Here is a tiny trained network, its code and every weight. The questions are about switching its units off for an input and a target symbol, where a switched-off unit gives its printed mean instead of its output.

import numpy as np


def w(rows, s, z=0):
    codes = np.array(rows[::2]) - 128.0
    scale = np.full(codes.shape[1], s)
    scale[-1] = z or s
    return codes * scale


def norm(h):
    return h / np.sqrt((h * h).mean(-1, keepdims=True) + 1e-5)


def f(y):
    return y / 2 * (1 + np.tanh(0.7978845608 * (y + 0.044715 * y**3)))


def softmax(a):
    e = np.exp(a - a.max(-1, keepdims=True))
    return e / e.sum(-1, keepdims=True)


def log_softmax(a):
    a = a - a.max(-1, keepdims=True)
    return a - np.log(np.exp(a).sum(-1, keepdims=True))


def net(x, mask):
    ids = ['αβγεζηθλπσφψω'.index(c) for c in x.split()]
    T = len(ids)
    res = E[ids] + P[:T]
    r = norm(res)
    for j in range(2):
        rows = slice(3 * j, 3 * j + 3)
        q, k, v = (r @ M[0][rows].T for M in (Q, K, V))
        z = softmax(np.where(np.tri(T) > 0, q @ k.T / 3**0.5, -1e9)) @ v
        o = O[0][rows]
        res = res + np.where(mask[j], z, o[:, -1]) @ o[:, :-1]
    y = f(norm(res) @ A[0][:, :-1].T + A[0][:, -1])
    res = res + np.where(mask[2:10], y, B[0][:, -1]) @ B[0][:, :-1]
    return log_softmax(norm(res)[-1] @ U[:, :-1].T + U[:, -1])


Q, K, V, O, A, B = {}, {}, {}, {}, {}, {}
E = w([
[101,147,43,79,148,187,196,100,207,176,139,56],'α',
[146,167,75,146,53,139,173,162,171,48,154,160],'β',
[107,111,86,146,109,144,125,217,131,138,171,24],'γ',
[144,132,105,118,123,236,172,140,176,197,100,81],'ε',
[105,75,138,5,159,198,237,189,62,95,171,160],'ζ',
[108,185,69,88,143,97,66,145,64,36,85,67],'η',
[161,172,187,184,133,187,140,132,26,91,83,144],'θ',
[95,137,144,62,125,91,189,139,73,121,70,135],'λ',
[94,127,18,82,111,64,168,98,82,152,245,210],'π',
[105,166,199,178,58,109,49,204,173,225,197,107],'σ',
[92,70,117,148,132,103,205,137,205,101,165,82],'φ',
[133,74,132,111,47,129,87,59,138,60,149,92],'ψ',
[147,98,111,201,91,124,165,9,69,106,37,84],'ω',
],0.017)
P = w([
[254,147,137,97,109,110,120,67,146,115,147,103],'0',
[110,176,108,95,99,106,217,134,128,190,80,56],'1',
[95,150,105,113,82,86,153,155,110,188,78,41],'2',
[83,135,123,114,93,106,152,133,114,159,84,103],'3',
[75,103,134,106,93,100,118,149,136,179,73,117],'4',
[63,105,126,125,106,110,141,144,149,163,76,167],'5',
[69,63,92,117,107,106,107,137,145,168,36,157],'6',
],0.0095)
Q[0] = w([
[98,138,114,106,97,146,129,167,92,71,99,131],'h0',
[115,157,132,158,118,123,165,130,94,198,145,55],'h0',
[89,115,114,171,167,149,138,172,194,191,110,72],'h0',
[182,116,101,162,186,116,121,76,146,153,196,94],'h1',
[93,151,178,133,108,98,148,91,91,124,129,68],'h1',
[115,114,102,149,127,129,111,137,165,250,127,91],'h1',
],0.016)
K[0] = w([
[58,81,149,138,81,101,58,96,81,169,108,210],'h0',
[202,186,154,106,90,76,185,80,127,152,158,79],'h0',
[249,113,135,100,161,116,89,137,142,101,172,133],'h0',
[200,219,111,80,73,123,228,125,74,131,189,103],'h1',
[160,139,178,148,87,48,172,89,139,142,113,75],'h1',
[224,146,32,129,140,157,101,153,157,168,198,124],'h1',
],0.012)
V[0] = w([
[92,117,103,96,119,74,134,149,169,139,208,152],'h0',
[166,154,115,117,119,254,91,172,72,102,165,157],'h0',
[126,127,128,77,194,130,132,161,144,62,154,94],'h0',
[116,129,89,85,67,150,73,108,151,162,197,98],'h1',
[171,103,162,87,145,155,162,221,102,135,179,116],'h1',
[167,186,94,115,141,174,77,125,72,152,110,147],'h1',
],0.021)
O[0] = w([
[217,170,176,132,112,55,125,77,145,92,127,110,68],'h0',
[204,85,93,121,23,185,104,170,106,192,106,69,210],'h0',
[152,161,212,32,108,217,111,118,121,88,75,77,137],'h0',
[124,106,98,135,163,203,183,124,88,129,176,181,245],'h1',
[117,78,138,128,141,86,93,105,184,151,92,252,188],'h1',
[115,89,156,102,117,96,87,98,162,29,220,136,147],'h1',
],0.012,0.013)
A[0] = w([
[72,179,232,128,238,118,88,147,220,95,89,129,43],'n0',
[106,54,117,160,42,109,91,103,88,190,99,50,251],'n1',
[140,108,144,225,164,142,182,111,237,166,173,131,129],'n2',
[159,105,206,127,162,233,96,134,172,221,97,2,52],'n3',
[175,206,200,77,195,101,117,154,105,8,58,125,173],'n4',
[165,120,182,226,209,196,123,28,71,236,157,67,158],'n5',
[55,138,77,143,195,162,201,59,72,137,169,76,105],'n6',
[126,77,66,106,142,163,154,174,149,229,175,94,109],'n7',
],0.012,0.0029)
B[0] = w([
[190,221,69,133,174,184,53,132,148,129,107,119,150],'n0',
[161,102,119,144,197,230,139,53,149,112,147,141,204],'n1',
[120,196,88,105,100,140,65,191,82,65,119,105,166],'n2',
[95,179,88,178,114,24,174,116,149,125,181,161,191],'n3',
[141,6,111,97,166,83,172,181,135,126,137,75,167],'n4',
[104,19,127,137,136,151,135,175,94,65,45,96,162],'n5',
[146,126,206,142,82,177,132,98,113,162,162,173,181],'n6',
[126,160,186,126,126,26,60,101,158,95,90,62,250],'n7',
],0.015,0.017)
U = w([
[129,144,71,142,82,113,89,191,112,82,132,161,127],'α',
[84,67,114,121,131,164,22,83,177,99,147,121,68],'β',
[112,110,32,113,138,131,144,174,97,248,84,98,155],'γ',
[160,107,164,184,179,38,127,57,171,109,123,122,154],'ε',
[132,166,106,88,254,144,91,117,170,100,95,123,119],'ζ',
[116,192,99,96,170,213,92,110,143,113,146,174,108],'η',
[225,186,106,110,105,187,120,124,147,181,167,79,115],'θ',
[99,89,156,165,155,205,162,70,81,87,115,152,142],'λ',
[124,77,122,49,128,116,148,157,114,54,138,91,90],'π',
[97,145,228,131,114,99,67,126,139,80,80,121,37],'σ',
[88,94,88,125,194,80,130,58,104,152,228,221,253],'φ',
[30,182,135,106,124,121,146,112,169,165,176,119,227],'ψ',
[148,83,160,82,118,129,125,123,168,132,80,222,129],'ω',
],0.008,0.0028)

Each question gives the input, a string of symbols that net reads in full, and the target symbol t.
The units are the heads (3 rows each of Q, K, V and O) and the neurons (one row each of A and B). Each row of codes is followed by its name. A weight is (code - 128) times the scale printed after its matrix; where a second scale follows, it is the last column's (O, A, B and U).
mask holds one flag per unit, heads first, then neurons. A switched-off unit (its flag False) gives its mean, the last column of its rows in O or B, instead of its output. The means were averaged over made-up inputs and are rounded, as every weight is.
A unit's drop is (log p(t) with every unit on - log p(t) with that unit switched off) / (log p(t) with every unit on - log p(t) with every unit switched off).
The circuit of an input: a set's keep is (log p(t) with only the set's units on - log p(t) with every unit switched off) / (log p(t) with every unit on - log p(t) with every unit switched off). Starting from all 10 units, units are removed one at a time, each time the one whose removal leaves the highest keep (on an exact tie, the one counted first), for as long as the keep stays at least 0.8.
circuit, biggest first: the units of the circuit, biggest drop first
unit that matters most: the unit with the biggest drop
heads that matter: for each layer, one digit per head in row order, 1 if its drop is at least 0.15 and else 0, layers parted by /
drop of u: that unit's drop, to one decimal
input σ ε α γ, target α: heads that matter : 10
input ε ζ ε ε ε λ β, target ζ: heads that matter : 11
input σ λ β ω ε ζ ε, target α: circuit, biggest first : h0; n2
input β λ β ε θ, target β: circuit, biggest first : h1; n7; h0
input ζ ε γ ε σ, target θ: heads that matter : 10
input β σ π η ε β ε, target ε: heads that matter : 00
input ζ ε ε θ ζ, target β: circuit, biggest first : h1; n1; h0
input γ σ β ε ε ε ε, target ω: heads that matter : 11
input ε π η ε β, target π: unit that matters most : n4
input θ ζ ψ ε η ζ η, target π: circuit, biggest first : h0; n4; h1
input σ β ε ε, target α: circuit, biggest first : n2; h0
input α ζ ε α ε β γ, target λ: circuit, biggest first : h1; n6
input φ η β λ ε π θ, target ε: heads that matter : 11
input θ γ ε ε ε ε ε, target γ: heads that matter : 10
input ω σ ε γ, target φ: circuit, biggest first : h0
input π ζ θ ζ β ε β, target α: heads that matter : 10
input η β η φ ε ζ, target γ: heads that matter : 01
input λ ε ε, target η: circuit, biggest first : h0; n0; n6
input ε σ ε ε ψ σ ζ, target λ: circuit, biggest first : h1; n6; n5; h0
input β η ε η ε γ φ, target ε: circuit, biggest first : h0; n3
input η β θ ε, target ψ: circuit, biggest first : n3; h0
input β ε ε ε, target ε: circuit, biggest first : n3; n7
input φ ζ β ε θ ε θ, target β: circuit, biggest first : h1; h0; n1
input ψ ε ε α β ψ α, target σ: unit that matters most : n7
input ζ σ β, target φ: drop of n7 : 0.1
input ε ζ β, target ω: drop of n7 : 0.2
